[94] [ -2 -20  12  -3  36  22   5  14   0   7  14   6   3   9  11  -3 -22  14
   5 -25 -25 -12 -12   1  -2   9 -14  11]
[89] [-29 -75   9  40  38  65   1 -38   2  50   6  28 -10  17  11  42 -48 -46
   1   8 -37  -8  -2  -1 -21  16   3  -9]
[89] [  5  39   3 -19 -40 -55 -22  20  13 -24 -23  14  27   3 -15 -16   3 -32
  25  32   9  -9 -33 -11   5  -9  -2  21]
[84] [ -8  -2  18 -12  33   4  -3  28  16  11  -7   6  31 -17  12 -23  -2  -9
   4  20  -5 -30 -29   9   0 -13  -5  35]
[84] [ -1  12  40  -6 -13  -9 -13   3   7  -4 -31   0  49   6 -18  -4  27 -30
  20  12  13  -8 -21   0  15  25  19  -1]
[95] [-11 -20  12   6  29  24   3  21  17  19  -4  -7  11 -33  15  -8  31  14
  27  11 -10 -18  -9  26  20  -5   4  38]
[89] [  9  18  28 -22  12 -16  -1  31   5  -2   2  -3  60   7  -2 -25   6 -26
  23  12 -11 -25 -48   9  19  -1  22  50]
[84] [-12 -11  45 -14  20  -4 -22  32  26  22 -34  24   1 -26  -4   8 -24  -6
   8  17 -10 -35 -32   2   6   6 -22  16]
[84] [-16 -25  17 -10  74  29   9  41  38  30  -7  23  29 -11  28 -27 -28  -2
  14  15 -22 -58 -32   6 -21 -18 -42  37]
[94] [ 28  18  -5  -5  -4  -3  38  -8   7   9  16 -12  44  48 -12  -5   5 -27
  26  -6  -1 -14   1   1   2   5  20  -2]
[84] [  5  13 -23  -3  11  -2  12  -3 -21  -4  33 -20  19  -8  15 -26   6 -12
 -35  20   5   7  -6  11   0 -35  36  34]
[88] [ -2  19  -5 -11  -5 -18  -5  14  19  -8 -25   5 -11 -20   0 -13   9  19
  -8  11  23 -10  10  -6 -12 -13 -31 -16]
[84] [  6   0 -11   6 -23  -2  -3 -22 -26 -14  11 -10 -44   4  -8  22  -5  28
 -26 -30   5  36  29  -8   2  13   4 -35]
[94] [ 11  30 -40  -7 -17 -24   7   9 -12 -27  25 -23  -4 -15  11 -28  30  23
  -5   5  12  18   8   9   8 -31  12  26]
[95] [  7   4   7   8 -19   5   5 -19 -10  -4  -4 -16   8   9 -13  10  30  -1
   3 -11  13  17  17   4  13  20  24 -21]
[89] [-23 -36 -20  24  13  27  -8 -10  -1  16   8   6 -36 -31  19  13  -5   6
  -7  15 -13   8  10  11  -4 -16  -3  14]
[88] [ -8   3 -10   2 -10 -15 -11  -1   8  -2  -6  17  14   5   1  -5 -15 -37
   8  31  -3  -8 -19  -8 -12 -14  -2  15]
[88] [-21 -34  22  18   4  23 -20 -10   4  14 -20  15 -10 -10  -2  24  -2 -11
  13   2 -11   2  -4   1   4  23  -3  -8]
[84] [ -2 -12 -16   6  59  43  36   0   6   5  26  -6  57  30  28 -42   6  -9
   1  -6  -5 -22   0   2 -29 -13  -7  11]
[95] [-11   0   0   9  -8  -1  -6 -11  14   6 -22  10  22  -2  -2  -3  10 -35
   6  34  14  -8  -3  -3 -11  -6   3  -4]
[88] [-34 -29  -3  36 -33   4 -34 -31   5  13 -23  24  19  -9  -3  22   9 -83
  32  64  -9   8 -25   3   4  -1  34  26]
[95] [ 16  25 -30 -16 -20 -36  -3  -4 -25 -25  29   7 -26  26  -3  -3 -54  -1
 -36 -12  -7  18  -3 -24 -19 -18  -8  -7]
[95] [ -4  -5  -8  -9  41  11   6  17   0 -10  21  15  26  27  20 -30 -35  -3
  -2 -13 -21 -17 -22 -13 -27  -9 -28  17]
[94] [ -5  10 -45   0  16  -2   2  -6 -28 -24  40  -5   6   1  28 -37 -17  -5
 -48  12   1  17  -5  -7 -26 -41   7  24]
[95] [ 10  32 -25 -17 -22 -42  -7   9  -7 -33  13  13   9  29  -2 -21 -30 -15
   0   1  -4   4 -19 -23 -18 -15 -16   8]
[89] [ 13  -5   2   6  16  32  31 -20  -8   0   9 -19   0  28  -3   3  17  33
 -11 -48  12  11  41  -3  -8  26  -5 -51]
[84] [  0   5   1  -2   6   4   2   6  -3 -12   2  -8  18   1   5 -17  21   9
   6  -8   4   2  -1   3   3   3   1   5]
[94] [ -6  -8 -50   3  41  15  15   7 -14 -11  54   1  11   9  39 -40 -26  -1
 -18   4 -24  -1 -13   0 -27 -44  -6  46]
[95] [  5  29 -52 -13 -14 -43  -5   7 -15 -24  37  10   2  10  15 -30 -43 -31
 -24  33 -10   4 -27 -13 -22 -54   4  45]
[88] [  1   8   6  -4  10   6  14   7  26   9 -25  -3  14  -8  -1 -11  26  10
   6   8  24 -20  16   3  -8  -1 -19 -20]
[88] [-18 -14  16   6   2  11 -15   3  24  10 -42  11 -32 -35  -2  14  14  27
  -1   4  19  -7  22  -1  -6  10 -36 -34]
[94] [ 17   3 -20  -4  22  12  27   4 -20 -12  50 -16  25  36  13 -22  -5   9
   8 -33 -23   5  -7   3   1  -3  14  25]
[94] [  6  -4 -10  -1  16   4  26  20  40  28  -2   7  16   5   5  -5   2  -8
  50  16 -13 -39  -6  11  -1 -15 -19  23]
[89] [-19  -6 -20  14 -17  -9 -19  -1  10  -7  -8  15   7 -11   8  -6   8 -29
  28  35  -6   1 -16   0  -3 -14  -1  27]
[89] [ -8   3 -18   6 -15  -8  -8  -1   5 -10  -7   2 -13 -14   4  -4  15   6
   7  12   8   8   9   0  -3 -10 -10   0]
[94] [  2   0  25  -4   0   0   2  -1  17  18 -26   9   9   6 -14  13  -8 -16
   3   7   8 -19  -1  -4  -3  13  -6 -21]
[94] [ 10  -5  16  -4  20  13  21  -1  12  20   2   6  29  33  -6   3 -20 -21
  11  -7  -9 -24  -8  -4  -8  11  -2  -7]
[95] [ -3   7 -18  -9  10 -15  -4  27   8  -6  13   5   9 -14  17 -25  -5  -3
  15  21 -15 -14 -26   7   1 -30  -7  51]
[84] [ -2   6  14  -5 -11 -14 -11  11  13   3 -18   7  11  -9  -7   1   7 -14
  20  17   1 -11 -16   3  10   2   1  13]
[89] [ -4 -13  21  -4  34  14   0  21  -2  13  19  -2  51   0  13 -18  -2 -30
  20  15 -30 -22 -48  18  18  -6  31  67]
[95] [-11  -1  -1  -8  16  -8 -10   8  18  -2 -16  35   6  17   5 -10 -50 -22
  -8  12  -4 -24 -17 -27 -39  -9 -46 -13]
[88] [-15 -38  14  21 -10  23 -25 -18 -25   5   3  -3 -58 -26  -3  42   0  29
 -10 -26 -16  35  15   9  23  27  13 -12]
[89] [ -9 -10 -13  10   1   7  -4  -3   0   1   4   1 -10 -13   9  -1   6   3
   2   8  -4   6   3   5  -1  -9   0  10]
[88] [ 24  49 -19 -33   3 -43  13  26  -6 -30  30   1  59  43   4 -50 -25 -28
   1   6  -6 -17 -40 -15 -14 -27   2  39]
[88] [ -1  -5   6   4   3   8   3  -4  -1   3   1  -3  15   6  -1   0   8 -10
   9   0  -3  -1  -4   4   5   7  11   5]
[  7  21   0 -15  -1 -22  -4  14  -9 -22  15   4  46  27   1 -27 -12 -29
  10   5 -12  -5 -37  -8  -2  -5  10  33] => [88]
[-14 -35   4  22  40  53  16 -18  -4  31  12 -15  16 -17  18   0  20 -10
 -16  13  -1  -4   9  22   2  -6  30  13] => [95]
[ 22  26 -18 -16   9 -12  29   8   3  -2  20 -11  19  21   3 -22  -7   2
  -8  -3   6 -13   2  -2 -10 -20  -1   5] => [88]
[  3   0 -25   8 -14  -7  10  -9  11  11   6   6  -7   9  -1   8  -9 -21
  16  19  -5  -5   4   0  -6 -16   0   6] => [84]
[  6  20  15 -20   8 -14   0  11   3  -1 -14  -1   6  -8  -4 -12  -8   5
 -34   5  21 -12  -1  -6  -9  -8  -8 -13] => [94]
[ 10  32 -52   1 -46 -31  -2 -17 -26 -44  20 -16 -40   0   0  -8  18  33
 -22 -15  21  46  35 -11  -6 -15  -3 -23] => [89]
[-11  -6  23  -3  11   4  -8  10  28   1 -37  25  19  12  -5  -3  -7  -9
  23   0   4 -24  -8 -16 -18  20 -40 -24] => [95]
[ -7   0  20   0  -3   1  -7  -4  19  -3 -35  20  19  21 -12   2  -5 -16
  14  -2  11 -13   0 -20 -19  24 -30 -37] => [95]
[  0  -4  -8   5   1   0  -2  -7 -24 -10  36   1  44  33   7 -13 -15 -49
  15   8 -30   7 -39   0   5  -3  39  48] => [89]
[  2   4 -10   9 -12   1   9 -13  -2   4   5 -11  22   3  -2  -3  25 -24
  10  19   7   4   1  10   8  -7  30  12] => [88]
[  7  -5  -8  -8  38  17  14   1 -21 -15  37   5  14  44  15 -20 -44   9
 -24 -41 -21   1  -7 -19 -27   4 -18  -6] => [95]
[ -1   5   0   3 -13  -3  -9 -21 -24 -14   4  -4   2   9  -5   2  -4 -13
 -31  -3  10  22   4 -10  -6   6  18 -17] => [94]
[ 28  45   5 -26 -35 -41   5  -1  -5 -22 -14  -7 -22  18 -27   6  -8  26
 -28 -26  31  11  25 -21  -5  12 -17 -56] => [89]
[ 33   5  90 -46  87  26  34  56  -2  36  22 -31  81   8  -1 -25  -5  13
  -9 -35 -23 -56 -53  32  41  21  40  55] => [89]
[ -3  -1 -17  15 -17   0   6 -20   1   9   4  -4  22   5  -1   2  16 -43
  13  34   3   2  -3   8   3 -13  33  17] => [88]
[  0  -7 -26   9  10  11  10 -21 -24   7  34  -9  -7   0  13  -2 -20 -17
 -44  13  -3  13   4   3 -11 -27  29  13] => [95]
[-10  12  -9  12 -29 -12  -7 -18  12  -1 -24   2  38  -2  -7  -8  34 -53
  15  50  24  -1  -4   1  -4 -11  23   4] => [95]
[ -1   3 -13  -1   7   3   3  11   0 -13   9  -6  -1  -6  11 -17  17  25
  10 -11  -1   3   4   4   1  -5 -11  10] => [84]
[-31 -15   3  12  -6  -1 -24  17  52  18 -59  26 -17 -54   5   5  27  -1
  37  50  16 -26   3   7  -5 -12 -42   1] => [89]
[ -4   4  -3   6 -12  -4  -5  -5   2  -2  -7  -3  10  -7  -2  -3  20 -13
   7  16   8   4  -1   4   5  -3  12   6] => [88]
[ 17  -7  19  -2   1   9  14 -30 -20  12  12   7  -4  54 -20  31 -55 -21
 -30 -33  -9   6   8 -22 -15  29   8 -48] => [89]
[  5  -5  21   3   3  18   7  -9  -4  -3  -7  -8  12  19 -10   7  18  13
   9 -32   4   7  13  -2   5  33   1 -30] => [95]
[ -6 -16  13  -7  70  34  17   7  -3  26  20   0  41   1  25 -27 -33 -23
 -47  16  -8 -31 -23   5 -23 -24  10  26] => [84]
[ 18  -8 -11   0  22  13  31 -10 -12  17  46  -1  28  51   4   0 -43 -36
   3 -10 -32 -11 -18  -2  -8  -6  24  23] => [88]

(55) [ 10  26  -8   3 -11 -11  36  -2  -7   5  -2  -9  20  -4   5 -10 -13  -9
 -24 -28  13  17   3 -29  15  35  -5  -9]
(55) [  0   5   4 -20   7  18   7  21 -34  -6   8  -7  13  -7   0  -8 -13   1
 -12 -26  -2  -2 -16 -28  16  27  -2 -16]
(69) [ 14  45 -17  -9 -13 -14  28   4   7  -9  33 -25   6  18  14  13  15 -38
   7 -19  15  16   0 -10   3  -4   7  33]
(55) [-18   5  16   9 -12  -4 -26  -4   6   7   2  12 -19 -18 -23 -28   0  15
  25  17  16  -8  -6   7 -27 -36 -12   5]
(69) [ 24  -8  19  14  22  -7  17  27 -29   1 -26  -1   3  20   0  -9 -12  -2
 -33 -54 -27   0   2   2  30  24  -1  -9]
(57) [ 36   7  -6  46 -32 -30   5 -25  28  48 -34  22  12 -20 -33 -39 -32  48
 -44  -8   2  27  25  -4  33  17 -13 -21]
(56) [ 34 -27  -9   1   9  14  -9  10   3   4  -1   3  19  20   6  26   0  14
 -24  -9 -40   0  10  18  43  18   7   2]
(70) [ -5 -19 -17 -39   8  48  -7 -26   9 -29  45   6  15  -5  21  52  21 -19
  20  40  -1 -22 -21  23  -5   5  20   7]
(66) [ 43  24 -23  -9  -2  14   7  -3 -13   5  51  -2  10  11 -10  21   6  -6
 -15 -14   2   7 -14  13  51  24   9  17]
(57) [  4 -24   4  20  13  10  -9   7 -20   8  -5  13   7  13  -8  10   6  14
 -14  -3 -13  -7   5  19  24  39 -27  -1]
(66) [  3  -3   7  22  -3 -42   8 -13  29  20 -49   7  -3 -18   3 -30 -30  26
 -20  -2  -9  14  21 -10  -4 -23  22 -24]
(69) [ -5  -1  16  -9   9  26  10  -7 -27 -15  11  12  -3  -8  -9  -4   1 -17
   1 -13  14 -18 -25   6 -10  15  -5 -10]
(55) [-11   9  19  22  -4  -1  48 -15 -12  -9  -9  11  37  -8  13 -10  -5 -21
 -18 -31  16  -4   0  -8  -7  59 -32  -6]
(56) [ 44 -38  18  -4  -6  48 -40  11   0   4  -1  25   9   1 -33  -5  -8  31
 -15 -14 -41 -20 -10  30  30 -12  -3  -5]
(70) [ 20 -12  24   8  -1   1 -12 -12  17   3 -13  24  -5 -17 -16 -22 -16  18
  -6  -7 -16 -13  -7  24   0 -37  20  -9]
(57) [-31 -19  17  27   3 -32 -10  36   3   9 -49 -12   6  16  16 -17  -1  16
   4  -7 -24   8  34 -18 -16   0 -32   4]
(70) [ -6   0  20  -8 -14  -2 -14 -15  21   7 -13  19   5 -47 -11 -42 -34  34
   3   9   0  -6 -10 -14 -17 -41  23 -28]
(56) [-31  15 -11   9  21 -38  20  12 -14  -2  -4 -23 -11  18  29  13  12 -19
   8   3  12  13  13 -14  -7  15  -2  10]
(57) [ 14  10  -7   6 -15  -8  13 -21  17  10  -7   6   5 -13  -7 -10 -12   5
 -14   0  10  10   4  -5   4   2   7 -10]
(70) [-41  15  27 -18  -1  -4  16 -35  13 -25 -13  10 -31 -40   1 -30  -9 -28
  32  16  42 -19 -26  -6 -78 -57  30 -21]
(57) [-22 -11  10 -26  -2  10 -37  10  16 -14  -3  -5 -27  -8  -2  -6   6   1
  39  28  -4 -13  -8   1 -42 -70  20   4]
(56) [-15  31  16  17 -16 -30 -15  29   7   5  19 -11   8   4   2 -25   8   5
  30 -11  -1   4   8  -5 -11 -33 -24  43]
(56) [-55  20  22  39  10 -64 -10   4  12   8   2   3  -8  -9  19 -23   8  12
  41  23  13  -1  14  11 -31 -33 -15  31]
(57) [  3  17   8 -19  25  -5  45 -24  -6 -27   8   0  -9  -7  23  11  -5 -43
  -5 -20  13 -10 -24   8 -12  -8  49 -11]
(57) [-33 -41  11  -7  -9   8 -23   2  35 -11 -45   0  -1  -5  15  -1   2   8
  21  32 -18  -9  20  -7 -51 -36  -3 -10]
(69) [ 19 -31   5  22  13 -18   2  15   8  13 -54   0   1  20   6   0 -12  17
 -33 -20 -39   9  28   5  21   7   4 -15]
(55) [ 13   6 -20  -8 -18  -1   6 -13  37  -3  13  -8  24   2  19  21   4  -4
   1  15  -8  10  13  -1   5  -7  12  15]
(56) [ -8  -9  16   0 -14  20 -42   8 -16  17  -8  16 -24 -25 -48 -41 -13  35
  10  11  13  -9 -14  -8 -12 -21 -20 -20]
(56) [ 15 -24  10 -28  -1  44 -31  30 -24  -1  -4   2   5  -8 -21 -13 -16  25
  -9 -16 -25 -11 -15 -17  16  -2   0 -23]
(57) [ 46  -3 -12   3 -20  25 -19 -58  22  25  14  41 -20 -35 -55 -13 -17  32
 -19  28  20  -4 -20  35  21 -17  24 -27]
(55) [  5 -13   0  -9 -23  31   5   1  15  -9  10   3  58  -7  16  10  -2   5
  -7  -4 -18  -3   7 -13   8  33 -24   5]
(66) [  8 -10 -13  -1  -4   7  13 -14  13  -1  -8   0  12   5   9  18   3  -7
 -13   6  -3   5   9   1   4  20   1  -6]
(70) [-10   9   7   8  18 -28  10  -5  10  -8   5  -1  -7   4  21   7   6 -12
  13   3  -3  -4   1  18  -8 -23  20  16]
(56) [ 30 -19  19  36  -4   2 -15 -28  33   6   2  37  -1   7 -19   4  12   9
   0   6 -17 -18   4  70   7 -24  -5  24]
(70) [ 15 -54  11 -21   2  72 -27  28 -18 -21  -4   4  18  27  -7  29  18  -5
  -4 -12 -40 -25  -4  15   8  25 -30   1]
(56) [ 13   7 -19  -1 -12  -2  17 -24  19   5   3   1  12  -5   5  11  -3  -3
 -13   9   8  11   6  -3   8  14   9  -5]
(55) [  4  -7  11  -1  14 -12   8   7  29 -24   6  -7  16  24  41  29  17 -25
  14  -7 -34 -10  10  29  -7 -31  22  36]
(69) [ 24 -21  16   1  13  27   6 -15 -11  -9  -7  23  -7   1 -16   4  -2  -8
 -17 -17  -7 -19 -16  31   7   8   8 -14]
(56) [  6  15 -10   8  -4 -21   6  14   9   4  12 -15  16  17  17  10   7  -3
   0  -8 -11  13  15  -4  16   5  -5  25]
(55) [-13  16  -3  29 -19 -23  39 -55  45  -5   2  15  22 -10  20  10  12 -25
   6  22  29   3  14  22 -30  12 -11  17]
(55) [ 23  -9 -25 -15 -24   2 -45   8  49  11   9 -12  -3   9  -3  16   7  25
  16  35 -28  12  19   7   9 -58  21  22]
(66) [  4   4 -36  -5 -12   2  44 -28  13  -3 -17 -16   9  11  17  29   6 -31
 -24   8  22  22  16 -21  -5  48  -1 -16]
(69) [ -2 -11  14 -20  -2  40 -35  11 -13 -11  34  12   7 -11 -14  -1   6  11
  23   8  -8 -23 -23  12   0 -15  -9   9]
(57) [ 21 -10  20  12  15  -6 -12  32 -14   5  -2   4  14  11   1  -9  -9  21
 -14 -34 -39  -5   2  11  35   0  -1   9]
(70) [ 25 -32  33  20   8   7 -19  30  -3   1 -31  12   2  21 -12 -13  -3  14
 -14 -37 -46 -13   9  26  14 -15 -12   6]
(66) [-42   5  20  29   6 -38 -12  25 -17  14 -22  -3  -9  -5  -1 -35  -5  20
  15  -1   8   4  13 -17 -18  -2 -31   2]
(69) [-34  -4 -13  14  -3 -36  35 -23  52 -22 -45 -24 -25  38  42  36  39 -64
  24  28  16  11  39  12 -73 -26  -1  25]
(55) [ -9 -22  18  20   5   7 -37  16 -31  21 -28  16 -39  -2 -47 -33  -4  31
   1   2   6  -8  -4   7  -5  -4 -30 -20]
(66) [ -6  -8  14   3   0  -5 -20  13   3   4  -6   5   1  -8  -3 -16  -8  21
   8   1 -14  -5   1  -1  -2 -22   0   0]
(57) [ -2 -10   3  -7   4  13 -12   8  -4  -6   7   0   2   5   2   8   6   0
   7   4  -9  -8  -3   5   0  -3  -3   5]
(66) [  6   2  -1  -1  17  12  32 -28 -12 -19   6   7 -19  13   1  24  18 -44
  -4  -5  22 -11 -15  28 -11  18   8  -1]
(66) [ 37  15   3  51  13 -26  29 -47  11  10  15  30 -17  18 -15  15  18 -21
 -16  -9  16  -4  -1  75  23  13   2  26]
(69) [ 17  -6   6  -4   4  17   3  -1 -13   0   1   9   6  -5 -10  -4 -10   5
 -17 -17  -6  -6 -11   3  17  14   3 -13]
(70) [ 13 -17   1   3  -1  11 -19  22   0   3   4  -1  18  15   1  10   5  15
  -4  -5 -29  -2  10   8  23   8 -15  14]
(70) [  5 -27  11  -7   9  30 -13  12  -3 -19   5   3   4  22   5  24  20 -15
   9  -3 -23 -19  -3  26  -4  -2 -10  16]
(70) [ 11 -18   3  12   9   8   5  38 -33   4 -29 -13   1  36  -5   3   6  -6
 -25 -38 -20   6  15 -11  20  43 -34  -3]
(69) [ -3 -35  30  -3  18  36 -16   3 -24 -13  -9  23  -6  -4 -14  -4   0   3
   0  -8 -12 -30 -19  24  -7   4  -9 -15]
(66) [ -3  -1  -2 -18 -13  15   5 -20  24 -17  -9  -3 -17  -2  -2   5   9 -28
  14  14  15  -5  -4   3 -41 -33  14  -2]
(69) [ 10  -2   9  16  12 -18 -27  22  -4  12   7   3 -10  12  -7  -5   3  22
   6  -5 -23  -2   5  21  22 -23   1  20]
(66) [ 44  44 -13   2 -24 -39   2  -9  31  30   3  -4 -10 -21 -21 -37 -33  27
 -19 -15   3  29   3 -16  27 -50  46  -5]
[  6 -26  23   5  -7  10 -29  36  -1   7 -24   4  20   0  -7 -23 -14  34
  -7 -20 -40  -5  11 -10  10  -9 -19  -3] => (70)
[ -6 -26   7 -21   1  67  12   7 -37 -34 -15  -7 -29  35 -20  24  37 -64
   6 -16  21 -21 -16   7 -43  31 -40  -6] => (70)
[-24  30  -6 -14  -8   0  29  -5  -3 -22  19 -19   0   5  17   9  18 -47
  22  -2  33   2  -7 -17 -35   5  -8  17] => (69)
[-10 -10 -11 -30  11  21 -23  -6  -3 -10  25   0 -13 -10   3  19   6   3
  20  33   2 -11 -17   6  -5 -19  24  -4] => (55)
[-13  -4  21   1   1 -12 -22  16   2   4 -14   3  -7 -14  -5 -29 -14  23
  12  -1 -11  -5  -1  -7 -12 -36   6  -5] => (66)
[-19 -16   0  -6  17   0 -29  39 -37  12 -13 -11 -15   3  -9 -11  -7  29
   1   1 -10   2   1 -25  13  10 -12 -17] => (56)
[ 19 -32  21 -28  -3  64  -7 -40   6 -23  -7  34 -15 -26 -29  -2  -7 -11
  -3   7   6 -34 -35  29 -28 -23  23 -35] => (70)
[ 12 -37  13   0   7  32 -59  26 -12   7  12  16  -5   8 -25   3   7  37
  11  11 -34 -20  -6  30  23 -15 -16  10] => (57)
[-18 -21   7 -22   1  34 -17  12   0 -24  13  -4  11   8  13  21  19 -14
  25  13 -12 -18  -6   5 -21  -6 -12  14] => (70)
[ 30 -54   8  38  18   3 -54   9   2  30 -15  32  -6  17 -26   8   2  58
 -17  14 -50 -11  17  57  51   2 -14   4] => (56)
[ 11 -15  13   4   5   3 -28  17   0   8   7  11  17  -6  -3  -8 -11  35
  -2  -4 -33  -8   0  10  27 -11   3   4] => (66)
[-22   1  19  18  19 -28 -24  40 -21   5   0  -8 -13  16   4 -13   8  13
  20  -9 -16  -4   7   5   2 -18 -16  23] => (69)
[  7  21 -13  21   8 -40   8  -2  10  13  16  -6   0  13  13  11   7   2
  -1   2  -2  14  13  14  24  -1   8  25] => (70)
[-12  25 -14 -12 -44 -14  -5  -7  43   5 -18 -20 -17 -12  -9 -23  -2  -7
  22  21  26  21  15 -35 -49 -54   4   2] => (66)
[-10  19   8  -3 -27  -7 -25  19  10  12  14  -3  21 -24  -8 -34 -15  32
  17   2  -2   6   1 -28  -3 -25 -13   9] => (56)
[-11 -10  -1   2  28  14  11  -5 -35 -11  14   6 -11  14   3  26  19 -21
   0   3  12 -13 -13  21   5  40 -12   0] => (57)
[-31  -6  25  -3  30   0   8 -12  -7 -29  15  12  -8  -3  23  13  15 -27
  28   9   5 -28 -19  31 -31 -17  12  12] => (55)
[  4   0   4 -11  -2  14   6  12 -14  -5   2  -4  14  -1   1  -3  -6  -2
  -8 -18  -5  -1  -6 -15   7  16  -5  -7] => (69)
[  3  18   2   6 -23 -17 -14  -3  27  10   0  -1 -13  -8 -15 -22  -1   7
  16   8   8   7   5   0 -18 -47   3  14] => (66)
[-24  10  21 -11   1 -17 -26  35 -14   6 -12  -9 -14 -23  -7 -46 -24  28
  17  -9  -4   0  -7 -36 -15 -44   9 -12] => (66)
[ 27   5  -5  20  -2 -14  14  -7  25  -1  12   0  16  27  15  25  17 -15
  -6 -10 -18   4  16  33  19   2   0  35] => (56)
[-10 -26  12   8  41  15   3  -7 -37 -12   1  17 -22  13  -2  22  15 -14
  -2   2   2 -23 -16  37   4  29  -4  -8] => (57)
[-24  14  -5  18  10 -24  11  -7 -19   8  -8  -3 -31   4  -8  -6   9 -11
   6   9  33   7   1  -1 -15  13 -14  -3] => (57)
[  3   3   5  13 -28   9  12  -3   8   6  -6   6  37 -10  -4 -16  -9   8
 -13 -14   3   5   9 -18   2  32 -34  -2] => (55)
[-44   9   3 -19  -1   1  14   9 -16 -15 -13 -18  -6 -10  13 -11   0 -20
  17   4  26   1  -5 -41 -43   6 -10 -15] => (70)
[ -6 -16  17 -57 -10  49 -48  28   5 -25  15  -6  -3 -18  -7 -10  -5   8
  35   8 -23 -23 -25 -15 -28 -70  24  -3] => (66)
[ -3 -23   9  30 -15 -16 -31   8  19  27 -41  11  -4  -5 -20 -27 -11  44
  -5  12 -16   7  26   0  -2 -14 -24  -9] => (57)
[ 15 -17  12   6  -5  16 -11  36 -23  10 -22  -2  15  10 -15 -17 -11  20
 -23 -34 -25   2   7 -18  24  26 -29 -10] => (55)
[ 17   7  -1  17  24 -19  34  19 -49  13 -33 -10 -20  21 -10 -12 -13  -9
 -45 -51   5  16   2 -19  32  51  -5 -27] => (55)
